Where the symbols take the points:
x712 e x838
x712 h x863
x712 l x672
x712 c x361
x199 e x412
x199 h x875
x199 l x541
x199 c x879
x838 e x558
x838 h x672
x838 l x815
x838 c x863
x652 e x617
x652 h x797
x652 l x545
x652 c x125
x268 e x239
x268 h x191
x268 l x375
x268 c x60
x646 e x176
x646 h x688
x646 l x439
x646 c x384
x232 e x652
x232 h x125
x232 l x797
x232 c x805
x134 e x641
x134 h x713
x134 l x369
x134 c x176
x597 e x314
x597 h x869
x597 l x738
x597 c x371
x244 e x556
x244 h x179
x244 l x935
x244 c x741
x461 e x968
x461 h x226
x461 l x805
x461 c x390
x579 e x279
x579 h x823
x579 l x458
x579 c x617
x713 e x369
x713 h x158
x713 l x134
x713 c x439
x779 e x488
x779 h x403
x779 l x882
x779 c x26
x375 e x74
x375 h x268
x375 l x239
x375 c x326
x935 e x629
x935 h x244
x935 l x556
x935 c x974
x465 e x98
x465 h x74
x465 l x161
x465 c x375
x98 e x479
x98 h x161
x98 l x109
x98 c x74
x369 e x116
x369 h x134
x369 l x641
x369 c x158
x191 e x375
x191 h x326
x191 l x268
x191 c x833
x617 e x823
x617 h x545
x617 l x338
x617 c x797
x426 e x927
x426 h x14
x426 l x88
x426 c x425
x569 e x692
x569 h x787
x569 l x303
x569 c x250
x884 e x343
x884 h x880
x884 l x530
x884 c x972
x479 e x638
x479 h x109
x479 l x394
x479 c x161
x805 e x125
x805 h x461
x805 l x968
x805 c x623
x487 e x23
x487 h x538
x487 l x111
x487 c x396
x403 e x882
x403 h x565
x403 l x779
x403 c x589
x492 e x446
x492 h x412
x492 l x300
x492 c x199
x949 e x623
x949 h x857
x949 l x390
x949 c x844
x741 e x179
x741 h x503
x741 l x974
x741 c x489
x558 e x802
x558 h x815
x558 l x879
x558 c x672
x638 e x793
x638 h x394
x638 l x45
x638 c x109
x158 e x134
x158 h x176
x158 l x713
x158 c x646
x869 e x738
x869 h x970
x869 l x597
x869 c x343
x23 e x361
x23 h x111
x23 l x573
x23 c x538
x984 e x437
x984 h x980
x984 l x425
x984 c x630
x104 e x118
x104 h x701
x104 l x358
x104 c x956
x139 e x984
x139 h x630
x139 l x980
x139 c x793
x250 e x787
x250 h x342
x250 l x746
x250 c x200
x216 e x54
x216 h x359
x216 l x265
x216 c x607
x342 e x746
x342 h x457
x342 l x250
x342 c x626
x844 e x857
x844 h x979
x844 l x96
x844 c x189
x149 e x460
x149 h x488
x149 l x396
x149 c x779
x489 e x503
x489 h x286
x489 l x662
x489 c x303
x412 e x300
x412 h x541
x412 l x492
x412 c x875
x279 e x711
x279 h x458
x279 l x389
x279 c x823
x300 e x833
x300 h x492
x300 l x446
x300 c x541
x460 e x487
x460 h x396
x460 l x538
x460 c x488
x457 e x250
x457 h x200
x457 l x342
x457 c x711
x880 e x530
x880 h x233
x880 l x884
x880 c x618
x458 e x389
x458 h x579
x458 l x279
x458 c x338
x239 e x465
x239 h x375
x239 l x74
x239 c x191
x439 e x158
x439 h x646
x439 l x176
x439 c x340
x390 e x226
x390 h x949
x390 l x623
x390 c x96
x96 e x949
x96 h x844
x96 l x857
x96 c x374
x74 e x161
x74 h x239
x74 l x465
x74 c x268
x389 e x626
x389 h x279
x389 l x711
x389 c x579
x857 e x390
x857 h x96
x857 l x949
x857 c x979
x14 e x88
x14 h x437
x14 l x426
x14 c x984
x875 e x541
x875 h x802
x875 l x199
x875 c x558
x793 e x630
x793 h x45
x793 l x955
x793 c x394
x343 e x970
x343 h x530
x343 l x371
x343 c x880
x359 e x265
x359 h x451
x359 l x216
x359 c x294
x358 e x502
x358 h x104
x358 l x118
x358 c x696
x626 e x457
x626 h x711
x626 l x200
x626 c x279
x972 e x880
x972 h x618
x972 l x233
x972 c x88
x802 e x199
x802 h x879
x802 l x875
x802 c x815
x488 e x396
x488 h x882
x488 l x149
x488 c x403
x974 e x244
x974 h x741
x974 l x179
x974 c x662
x882 e x149
x882 h x779
x882 l x488
x882 c x565
x425 e x14
x425 h x984
x425 l x437
x425 c x139
x541 e x492
x541 h x199
x541 l x412
x541 c x802
x573 e x470
x573 h x23
x573 l x361
x573 c x487
x618 e x233
x618 h x927
x618 l x972
x618 c x426
x629 e x696
x629 h x556
x629 l x956
x629 c x244
x233 e x884
x233 h x972
x233 l x880
x233 c x927
x797 e x545
x797 h x232
x797 l x652
x797 c x968
x746 e x569
x746 h x250
x746 l x787
x746 c x457
x340 e x646
x340 h x384
x340 l x688
x340 c x54
x374 e x844
x374 h x189
x374 l x979
x374 c x122
x927 e x972
x927 h x88
x927 l x618
x927 c x14
x470 e x712
x470 h x361
x470 l x863
x470 c x23
x176 e x713
x176 h x439
x176 l x158
x176 c x688
x384 e x688
x384 h x509
x384 l x340
x384 c x265
x979 e x96
x979 h x374
x979 l x844
x979 c x757
x116 e x757
x116 h x641
x116 l x122
x116 c x134
x226 e x805
x226 h x623
x226 l x461
x226 c x949
x54 e x384
x54 h x265
x54 l x509
x54 c x359
x672 e x815
x672 h x712
x672 l x838
x672 c x470
x502 e x26
x502 h x118
x502 l x589
x502 c x104
x556 e x956
x556 h x935
x556 l x629
x556 c x179
x26 e x403
x26 h x589
x26 l x565
x26 c x118
x545 e x338
x545 h x652
x545 l x617
x545 c x232
x200 e x342
x200 h x626
x200 l x457
x200 c x389
x371 e x869
x371 h x343
x371 l x970
x371 c x884
x692 e x489
x692 h x303
x692 l x286
x692 c x787
x111 e x573
x111 h x487
x111 l x23
x111 c x460
x326 e x268
x326 h x60
x326 l x191
x326 c x446
x607 e x359
x607 h x294
x607 l x451
x607 c x314
x125 e x797
x125 h x968
x125 l x232
x125 c x461
x823 e x458
x823 h x338
x823 l x579
x823 c x545
x338 e x579
x338 h x617
x338 l x823
x338 c x652
x122 e x189
x122 h x116
x122 l x757
x122 c x369
x314 e x294
x314 h x738
x314 l x318
x314 c x869
x161 e x109
x161 h x465
x161 l x98
x161 c x239
x711 e x200
x711 h x389
x711 l x626
x711 c x458
x738 e x318
x738 h x597
x738 l x314
x738 c x970
x688 e x439
x688 h x340
x688 l x646
x688 c x509
x589 e x565
x589 h x502
x589 l x26
x589 c x358
x361 e x863
x361 h x573
x361 l x470
x361 c x111
x60 e x191
x60 h x833
x60 l x326
x60 c x300
x538 e x111
x538 h x460
x538 l x487
x538 c x149
x396 e x538
x396 h x149
x396 l x460
x396 c x882
x509 e x340
x509 h x54
x509 l x384
x509 c x216
x641 e x122
x641 h x369
x641 l x116
x641 c x713
x623 e x461
x623 h x390
x623 l x226
x623 c x857
x955 e x139
x955 h x793
x955 l x630
x955 c x638
x980 e x425
x980 h x139
x980 l x984
x980 c x955
x109 e x394
x109 h x98
x109 l x479
x109 c x465
x565 e x779
x565 h x26
x565 l x403
x565 c x502
x265 e x509
x265 h x216
x265 l x54
x265 c x451
x662 e x741
x662 h x489
x662 l x503
x662 c x692
x787 e x303
x787 h x746
x787 l x569
x787 c x342
x437 e x426
x437 h x425
x437 l x14
x437 c x980
x189 e x979
x189 h x757
x189 l x374
x189 c x116
x970 e x597
x970 h x371
x970 l x869
x970 c x530
x446 e x60
x446 h x300
x446 l x833
x446 c x412
x394 e x45
x394 h x479
x394 l x638
x394 c x98
x503 e x974
x503 h x662
x503 l x741
x503 c x286
x451 e x216
x451 h x607
x451 l x359
x451 c x318
x630 e x980
x630 h x955
x630 l x139
x630 c x45
x303 e x286
x303 h x569
x303 l x692
x303 c x746
x863 e x672
x863 h x470
x863 l x712
x863 c x573
x968 e x232
x968 h x805
x968 l x125
x968 c x226
x757 e x374
x757 h x122
x757 l x189
x757 c x641
x286 e x662
x286 h x692
x286 l x489
x286 c x569
x833 e x326
x833 h x446
x833 l x60
x833 c x492
x88 e x618
x88 h x426
x88 l x927
x88 c x437
x701 e x358
x701 h x696
x701 l x104
x701 c x629
x294 e x451
x294 h x318
x294 l x607
x294 c x738
x956 e x701
x956 h x629
x956 l x696
x956 c x935
x530 e x371
x530 h x884
x530 l x343
x530 c x233
x318 e x607
x318 h x314
x318 l x294
x318 c x597
x118 e x589
x118 h x358
x118 l x502
x118 c x701
x879 e x875
x879 h x558
x879 l x802
x879 c x838
x696 e x104
x696 h x956
x696 l x701
x696 c x556
x179 e x935
x179 h x974
x179 l x244
x179 c x503
x45 e x955
x45 h x638
x45 l x793
x45 c x479
x815 e x879
x815 h x838
x815 l x558
x815 c x712

The rows follow the links: the fewer symbols apart two points are, the more alike their rows tend to be.

Each row is also shifted at random along 7 hidden directions that mean nothing.

Some points, each with a row of numbers:
x390: -727	13	33	-314	-129	15	-58	-50	-72	-16	44	-131	190	201	-125	85	-39	271	-198	104	-74	-86	51	58	59	26	8	9	25	-142	-142	-383	-338	206	-59	-127	-103	-141	-261	200	23	-406	108	207	197	95	383	218	49	-117	220	-26	56	-59	280	96	150	19	115	-26	60	83	-1	329
x970: -741	107	-216	145	57	-50	172	16	58	-71	-3	-66	48	-47	-145	267	109	-67	-115	-14	159	500	21	287	-102	12	-121	-37	137	136	92	388	129	-119	-120	-277	-303	-19	243	-277	-267	296	194	-56	-381	34	547	-233	-15	-134	255	291	88	-12	37	26	43	-9	-240	-102	87	59	139	-84
x823: 62	141	-56	-112	497	-268	297	-17	-183	147	-41	179	252	304	-476	-7	-451	-153	204	-27	430	501	-190	1	84	-311	-132	-186	274	350	-41	-26	358	-106	15	-168	-216	456	-416	-507	-50	541	60	-40	-103	-61	-140	193	-125	-95	0	25	156	-224	-290	46	310	218	86	-197	355	207	-276	-125
x638: -396	-165	108	104	38	-422	115	-200	281	-7	170	-147	6	-187	-102	43	41	6	247	72	98	210	-35	64	-41	61	14	154	320	-38	33	506	-145	-59	-209	-322	-28	-638	226	-162	269	24	184	-189	-395	98	253	-225	288	-182	100	-79	84	252	123	-196	108	62	-379	-72	203	44	153	-134
x460: 264	-151	342	-233	78	-325	-208	187	-361	-109	-165	64	12	73	242	-299	48	65	576	-128	-37	-607	-67	-191	65	-186	166	265	-25	-205	44	-212	80	29	12	162	637	266	-280	162	603	-194	-18	-124	389	-12	-807	160	64	169	-256	-116	-246	116	-89	-166	-10	218	208	273	5	-73	-177	96
x884: -481	85	-287	313	251	-194	33	-56	-37	-82	-369	48	66	-131	313	246	231	-189	484	-140	216	169	67	343	-261	-65	-170	103	222	-80	87	509	244	-359	-75	-83	-134	330	528	-265	218	508	71	-64	-369	187	-175	-323	-88	32	138	518	80	-84	-112	-88	-140	48	-28	199	-100	-14	24	-280
x617: 289	105	-60	4	209	108	-37	-395	318	75	-106	9	78	156	65	41	-23	22	65	138	2	-195	-24	-23	91	153	-64	-2	269	-212	-92	-486	-285	-252	89	238	-221	6	123	205	354	-189	-307	209	191	81	-429	81	-195	-23	-27	-56	208	-115	-111	45	105	-108	286	54	18	-17	-146	-67
x509: -7	140	-186	-63	-81	594	-77	479	-20	-138	45	238	-60	69	58	193	299	66	-364	-52	-313	-132	232	98	40	62	-116	-123	-182	-13	322	-204	181	161	98	14	-92	452	-118	221	-342	-14	-136	98	188	-66	-82	-189	-175	15	102	135	-331	-122	-37	366	-11	-93	89	-93	-99	-243	-109	98
x713: -416	36	-170	-181	-91	355	-7	420	-196	-18	164	229	75	68	-152	96	102	183	-343	-52	-134	106	159	132	7	-148	-119	-148	-110	75	129	-86	85	371	55	-270	-259	314	-319	13	-465	40	145	58	46	-6	433	28	-17	-5	186	163	-236	-119	172	333	138	-30	-31	-223	50	-57	-58	189
x641: 84	-78	-37	269	-291	-205	219	-293	800	-196	261	191	-201	-396	77	168	-65	-223	-382	192	-485	190	219	-211	-18	456	-442	-308	-632	362	0	738	-262	110	-74	11	220	-1057	478	81	58	297	-403	151	-224	31	80	-99	92	135	159	-234	171	-206	164	150	-280	94	-271	-101	-142	-393	-135	-7
x630: 294	-118	-16	37	189	-280	-46	-26	-200	50	-135	21	149	-31	56	20	76	56	537	-111	223	11	-29	177	-126	-190	67	159	420	-143	34	240	127	-101	-123	-217	-28	116	71	-206	308	166	223	-188	-253	178	-94	-208	193	-107	20	187	-56	70	11	-167	44	86	-125	121	128	91	71	-145
x738: 414	171	-226	-15	308	139	-85	261	-434	-105	-429	142	204	247	114	254	182	-18	312	-193	158	-34	64	293	-97	-183	-23	35	225	-85	171	-171	427	-210	-6	61	-12	901	-26	-120	95	298	38	-3	68	89	-384	-218	-199	-25	93	466	-177	-219	-212	49	-22	99	238	235	-29	-23	-80	-34
x815: -573	-91	101	-17	314	169	5	441	-364	0	-147	162	-51	133	-210	-156	-98	-28	96	-114	260	-33	25	-156	76	-457	152	-1	-62	-64	33	-218	415	222	135	180	100	494	-320	-278	-274	235	138	-105	100	-169	-168	98	50	56	-99	-56	-234	212	-279	-35	104	131	118	22	38	104	27	-96
x833: 490	-85	72	247	-113	-93	84	-532	432	162	125	-486	-75	-145	-141	77	-21	72	-229	242	176	274	-137	14	-6	229	245	149	323	-125	-244	99	-433	-202	-133	-68	-245	-878	392	27	-80	-383	172	-17	-238	-11	772	-130	168	-192	45	-150	292	293	213	-287	31	-221	-297	-45	28	193	489	-9
x579: -1195	43	60	-39	-69	-150	65	-290	499	23	236	-91	-45	-83	78	-33	41	0	-5	173	-143	-67	-17	-12	60	261	-154	79	148	-114	-32	27	-458	-92	-13	-141	-228	-479	145	218	293	-283	-143	133	-18	66	-11	103	-50	-37	76	-139	209	86	132	78	152	-102	-15	-185	64	-29	-140	-18
x134: 1166	10	-251	137	316	-303	51	-269	-32	79	-270	258	212	-6	112	111	-62	-63	429	-91	189	164	8	147	-169	-149	-247	-69	200	96	-94	266	107	-217	-26	-120	-110	217	215	-265	312	514	-43	23	-163	203	-207	-41	-81	120	48	375	137	-360	-11	1	-16	107	46	134	50	-46	-134	-111
x857: -138	-98	148	-161	-173	-676	88	-424	191	-108	38	-149	195	-31	-31	94	-228	70	87	144	-122	83	-7	-55	-21	200	-164	-11	-143	131	-253	325	-412	47	-248	-198	297	-805	33	44	482	-105	11	132	-42	178	232	187	200	-32	212	-121	273	-189	348	-108	-32	269	-110	89	74	-28	-76	276
x375: 541	9	114	-2	136	47	-61	117	-131	-19	-172	-151	27	103	13	99	51	2	201	-23	117	-141	-18	21	16	-31	201	132	217	-173	70	-99	151	-109	-53	86	164	146	-61	38	115	-114	63	-67	73	-32	-226	-190	68	-123	-49	-18	-138	127	-144	-134	5	50	48	138	-16	52	107	-7
x361: -66	11	-57	99	30	218	56	430	-339	162	63	104	-153	-124	-9	-195	-20	-116	-37	-168	192	148	-46	-19	-49	-323	83	9	-99	126	50	207	380	124	154	-131	-142	495	-177	-216	-565	242	235	-155	-64	-204	226	72	-52	153	-174	126	-190	127	-84	61	26	-102	-66	-200	-66	117	70	-100
x158: -201	-37	-203	77	153	266	-61	-128	315	-8	14	209	26	12	38	103	248	174	-82	83	-87	-90	182	91	4	4	-152	-24	183	-253	51	-259	-241	18	85	24	-368	-38	231	111	71	-26	-137	123	9	137	7	-82	-71	19	154	137	-6	-22	66	188	132	-141	54	-21	50	-139	9	-50
x394: -173	-130	159	-192	-352	-250	-118	40	-148	29	216	-337	80	-131	121	11	195	252	184	-14	-64	-105	-46	217	-103	88	201	314	312	-195	27	304	-280	98	-250	-512	22	-393	-76	191	181	-506	413	-157	-146	143	528	-149	309	-188	85	36	-98	235	440	-137	79	-50	-310	-50	72	110	214	211
x465: -234	-57	86	79	295	-23	260	50	145	38	160	-92	8	107	-584	86	-165	-24	-144	108	309	493	-68	-32	132	-146	129	-57	324	105	74	71	181	36	-89	-136	-188	-256	-116	-386	-269	174	186	-184	-278	-130	373	-177	177	-286	87	-207	-2	269	-187	-107	271	68	-278	-208	325	161	201	-169
x265: 763	30	-110	147	0	71	-235	-292	405	-182	-245	73	-20	-85	568	211	461	48	265	44	-351	-539	178	114	-67	366	-142	163	96	-373	136	-120	-299	-336	-13	262	147	-98	558	474	698	-203	-410	163	182	222	-710	-288	-159	105	34	189	-32	-132	24	38	-206	-92	189	331	-225	-366	-89	-20
x712: -172	-225	257	-88	-1	-338	-55	58	-193	-1	-6	-56	-22	-52	-6	-226	-72	71	265	-38	88	-167	-65	-156	16	-208	166	167	-43	-86	-98	75	-29	165	-47	-32	329	-195	-148	-50	197	-101	180	-131	59	-11	-15	152	220	64	-109	-146	-84	210	77	-202	27	146	-67	103	43	73	75	75
x502: -969	165	64	158	-4	-3	266	340	101	-109	153	70	-311	-145	-60	-124	-122	-438	-218	-52	-23	275	-73	-188	85	23	-134	-119	-458	425	196	432	408	-55	118	64	174	156	-22	-189	-411	416	-119	-75	-33	-348	-162	67	-215	175	-151	-122	-29	70	-321	87	-74	52	-71	-250	-73	-87	-184	-168
x646: -374	-16	-23	-183	-230	318	-82	318	114	-196	200	191	-36	14	8	118	244	184	-364	46	-426	-204	250	6	86	138	-135	-87	-257	-43	218	-131	-111	335	11	-76	59	-96	-136	297	-120	-196	-105	106	179	14	71	-75	27	-10	165	-59	-267	-45	168	301	23	-4	-11	-103	-23	-269	-95	221
x96: 654	162	-324	374	151	360	63	-257	455	26	-218	234	-114	-79	208	202	-14	-247	-213	78	-117	46	164	-58	-61	192	-294	-280	-253	52	-61	1	0	-224	180	400	-223	49	457	48	-107	369	-464	280	-6	15	-321	-78	-289	182	23	124	179	-317	-198	193	-239	-123	230	59	-284	-189	-118	-193
x359: -229	128	-164	-2	-186	-17	60	135	5	-72	100	-67	34	-108	105	228	231	19	-101	-39	-102	210	49	309	-119	142	-130	55	63	100	164	391	5	-66	-127	-413	-170	28	111	51	-152	24	172	-13	-161	50	444	-198	-63	-45	199	324	-54	-94	221	138	18	-66	-195	-129	-12	-63	33	136
x787: 525	128	-132	23	-174	64	133	268	-283	140	141	249	-81	-125	18	-172	-326	-298	-136	-173	-35	254	-87	-101	-63	-82	-172	-311	-466	545	10	416	429	113	125	-89	14	432	-275	-217	-489	492	-49	-41	-95	-137	-58	190	-119	185	-210	8	10	-320	-107	180	-182	24	-12	-230	-108	36	-274	-86
x343: 175	79	-104	-144	-225	-6	-181	257	-466	-139	-214	-92	163	30	272	215	223	99	161	-176	-91	-136	79	315	-182	30	42	103	-33	-60	99	138	147	-5	-145	-165	178	404	-41	119	55	-60	204	-14	18	148	85	-188	27	-43	139	375	-176	-162	183	4	-179	80	26	214	-152	-18	51	216
x701: 165	94	47	129	72	-380	173	-234	-21	61	-31	-111	-48	-53	-32	-141	-252	-268	115	-24	220	301	-249	-67	-20	-3	-22	-6	-58	304	-118	277	135	-281	-8	24	77	-1	107	-251	8	266	3	-80	-104	-112	-25	160	-141	103	-155	0	259	-61	-133	-169	-60	44	-47	-10	31	112	-45	-120
x556: -476	-10	64	279	114	-566	202	-562	408	14	-11	-112	-115	-193	38	-141	-209	-302	190	88	164	268	-187	-137	-27	136	-142	19	-58	201	-195	401	-144	-346	-28	125	73	-510	460	-228	331	280	-164	-30	-239	-13	-150	136	-74	114	-92	-116	433	33	-123	-240	-94	54	-93	49	30	38	-38	-257
x250: -235	-82	113	-88	-130	-319	26	-235	125	60	188	49	2	-100	56	-231	-180	-38	140	27	-111	-78	-82	-135	24	82	-108	-37	-97	114	-119	140	-207	46	-9	-64	91	-321	-46	32	284	-26	-111	7	-19	65	-185	226	69	63	-95	-215	176	-62	95	-22	-11	40	-28	-63	64	-5	-197	-24
x980: -1451	-227	25	86	99	353	-153	-130	491	-78	135	-15	-109	-44	-39	20	427	299	-65	180	-109	-290	216	20	88	55	99	168	379	-609	113	-431	-429	136	38	157	-337	-467	340	200	197	-401	-66	-11	-102	143	24	-256	202	-212	154	-179	-75	484	41	-21	178	-204	-79	26	106	-75	240	-204
x451: 44	206	-393	312	413	560	99	22	288	-6	-161	219	-46	98	-93	280	252	-97	-204	18	141	273	128	203	1	-27	-151	-130	279	-66	228	-239	232	-264	164	176	-570	498	356	-152	-312	378	-195	77	-122	-34	-86	-324	-329	-43	125	314	-25	-70	-331	219	95	-205	90	-70	23	-106	45	-307
x60: 738	100	-63	245	7	471	21	87	81	102	-77	-175	-162	-28	-24	133	48	-97	-301	47	84	76	11	-14	0	61	201	-26	20	-62	27	-88	147	-118	77	217	-135	73	129	52	-451	-73	-15	13	-13	-166	175	-212	-71	-61	-71	-24	-58	130	-158	-33	-100	-201	-5	-31	-179	65	260	-83
x838: -79	-55	-87	89	148	-397	-91	-65	-569	325	-245	-238	140	-146	338	-179	79	65	747	-225	571	78	-229	333	-311	-454	204	443	574	-254	-244	367	35	-268	-40	-469	-322	471	112	-263	87	24	610	-196	-232	133	434	105	27	121	-100	589	83	158	224	-274	104	-123	-59	77	-15	401	247	-60

From each start, follow one symbol. Which point do you reach?
Answers are names.
---
-251	60	151	-205	-361	512	-266	199	-81	-94	56	-109	-191	102	164	-164	134	117	-429	31	-365	-544	29	-205	157	192	194	14	-387	-191	41	-722	-173	145	174	452	228	169	-204	532	-155	-617	-232	147	530	-168	-264	195	-155	87	-177	-265	-151	96	-24	100	-135	-180	298	77	-235	-101	-25	209
h
x956
---
-161	0	102	132	210	263	77	127	174	-58	-63	-97	-124	87	-223	94	-2	-73	-168	102	96	34	51	-137	138	-9	172	-15	59	-121	81	-183	151	-15	29	263	40	-89	18	-46	-173	-15	-58	-9	20	-164	-88	-185	41	-141	-4	-197	-95	258	-280	-76	47	11	18	0	4	18	152	-127
c
x446
---
319	-96	195	-308	-443	-38	-194	-152	13	44	268	-43	20	-11	131	-235	-81	206	-125	63	-369	-412	-33	-168	80	227	46	-2	-207	-39	-119	-276	-420	232	1	6	192	-351	-252	415	232	-538	-132	97	269	79	-94	271	106	24	-120	-332	42	-77	286	46	-52	-52	48	-13	-33	-36	-137	244
e
x746
---
-834	42	-2	133	50	420	-3	145	200	41	60	-237	-151	-4	-64	105	247	66	-206	102	100	-14	56	84	51	36	197	161	294	-311	107	-188	-76	-51	33	15	-327	-60	133	112	-295	-310	129	-8	-52	-104	303	-219	11	-172	60	-19	-93	386	-56	-10	136	-233	-57	-130	-28	90	285	-93
l
x375
---
-482	151	-172	-43	76	65	42	-60	-60	85	-101	-36	135	103	18	143	-36	18	-44	9	114	133	15	170	-59	-35	-99	-26	120	-41	-111	-88	-76	-78	27	-127	-334	223	-24	-14	-111	12	64	183	11	55	235	114	-147	-4	154	238	124	-153	85	117	79	-43	144	-66	-28	110	-44	87
l
x226
---
376	83	-6	106	244	304	2	339	-314	45	-289	-27	-40	135	-58	70	-50	-112	34	-90	253	0	6	-21	7	-239	198	8	20	-66	36	-169	435	-49	90	244	61	552	-142	-150	-320	160	86	-36	81	-167	-152	-99	-56	-2	-92	73	-179	91	-307	-69	-46	24	167	88	-129	118	114	-84
l
x446
---
579	11	164	-103	-46	-21	170	-66	-45	92	269	-135	-52	138	-527	-196	-322	-1	-452	94	141	365	-248	-212	199	-35	183	-133	-82	353	-75	-246	58	66	24	38	14	-152	-325	-172	-414	-80	72	-108	78	-268	411	227	-38	-63	-140	-342	101	71	-79	-78	152	-31	-135	-205	225	154	105	74
h
x502
---
-332	24	-212	-80	-34	552	-236	142	58	-4	13	140	29	54	215	103	448	316	-147	4	-206	-341	208	204	-9	10	-40	82	196	-408	137	-482	-254	107	120	-38	-407	302	61	354	-57	-347	-39	151	190	124	76	-95	-124	8	148	243	-196	16	178	287	128	-260	153	-29	-66	-129	28	110
l
x176
---
-155	-116	8	-52	86	-135	-132	240	-311	-171	-236	153	117	23	137	81	121	29	418	-164	-17	-210	141	95	-101	-152	-3	57	1	-126	135	138	259	98	-89	26	315	260	-18	-94	305	211	67	-123	-76	173	-410	-205	184	-44	65	128	-219	-21	-66	-82	-121	225	23	268	-16	-77	-57	-56
h
x14
---
292	62	-317	144	192	406	90	-21	202	104	92	245	30	26	-209	129	95	81	-318	49	62	311	109	137	-2	-86	-163	-196	171	36	69	-142	12	31	111	-92	-580	162	110	-129	-403	239	-34	67	-149	20	363	-104	-138	-16	134	198	1	-118	-1	251	164	-190	-53	-209	102	-43	55	-101
l
x158
---
106	192	-54	16	-89	63	143	192	83	10	123	221	-106	-86	113	-29	-182	-313	-73	-52	-188	51	11	-100	14	131	-261	-232	-359	365	125	333	243	-13	83	-24	84	203	-144	20	-143	309	-255	73	26	-118	-405	83	-179	135	-117	-68	-8	-263	-158	225	-121	57	77	-211	-110	-130	-380	-73
e
x711
---
634	130	-236	673	460	-103	170	-274	372	187	-230	168	-293	-349	416	-137	79	-531	488	-100	325	182	-148	-3	-155	-66	-182	80	179	77	40	547	308	-678	216	194	-245	349	735	-302	91	687	-248	-111	-280	-121	-625	-152	-392	347	-334	318	209	22	-449	-110	-133	-202	27	-5	-174	-56	-70	-626
e
x460
---
551	-7	141	200	-413	-209	54	19	248	-17	238	-76	-339	-453	382	-183	38	-285	-56	-18	-302	-88	-77	-181	-62	287	-60	61	-468	262	63	703	-28	-80	-3	-69	375	-439	241	199	-27	-10	-119	-93	-24	-164	-76	8	-22	270	-256	-137	-13	43	106	-41	-284	-78	-218	-103	-262	-185	-42	-8
l
x460
---
818	154	13	-70	-404	209	-156	37	-257	112	45	-233	-118	-50	283	-157	56	-15	-208	-70	-128	-187	-170	14	-46	158	179	101	-201	57	-58	-170	-52	-116	81	65	58	279	-83	314	-249	-393	16	35	267	-138	115	159	-221	141	-237	53	5	-65	108	2	-176	-248	110	6	-247	55	57	183
h
x104
---
1072	134	22	-95	59	7	126	127	-433	115	-7	-7	33	210	-351	-156	-399	-144	-219	-100	242	334	-262	-123	89	-180	130	-189	-181	459	-68	-168	425	-31	77	109	102	500	-430	-300	-449	238	69	-98	123	-257	87	234	-163	41	-223	-80	46	-182	-232	-39	-1	60	64	-79	95	181	-37	33
h
x701
---
668	-223	281	-392	11	-258	-103	400	-559	-187	-55	146	224	242	-278	-19	-160	179	276	-144	-61	-190	51	-101	79	-235	159	-44	-75	69	122	-87	328	405	-188	-34	648	114	-615	-122	285	47	147	-209	106	74	-344	-67	396	-171	2	-233	-357	-30	-36	-116	5	431	-39	214	209	-26	-96	187
h
x630
---
152	-71	44	247	-97	168	58	155	127	23	83	61	-288	-249	52	-127	-52	-181	-214	-1	-68	25	39	-229	-4	-12	23	-90	-388	118	2	265	141	114	115	175	133	-177	119	-45	-356	157	-81	-51	-47	-187	38	-9	39	166	-161	-160	-79	142	-96	-2	-168	-67	-92	-71	-193	-73	85	-117
c
x470
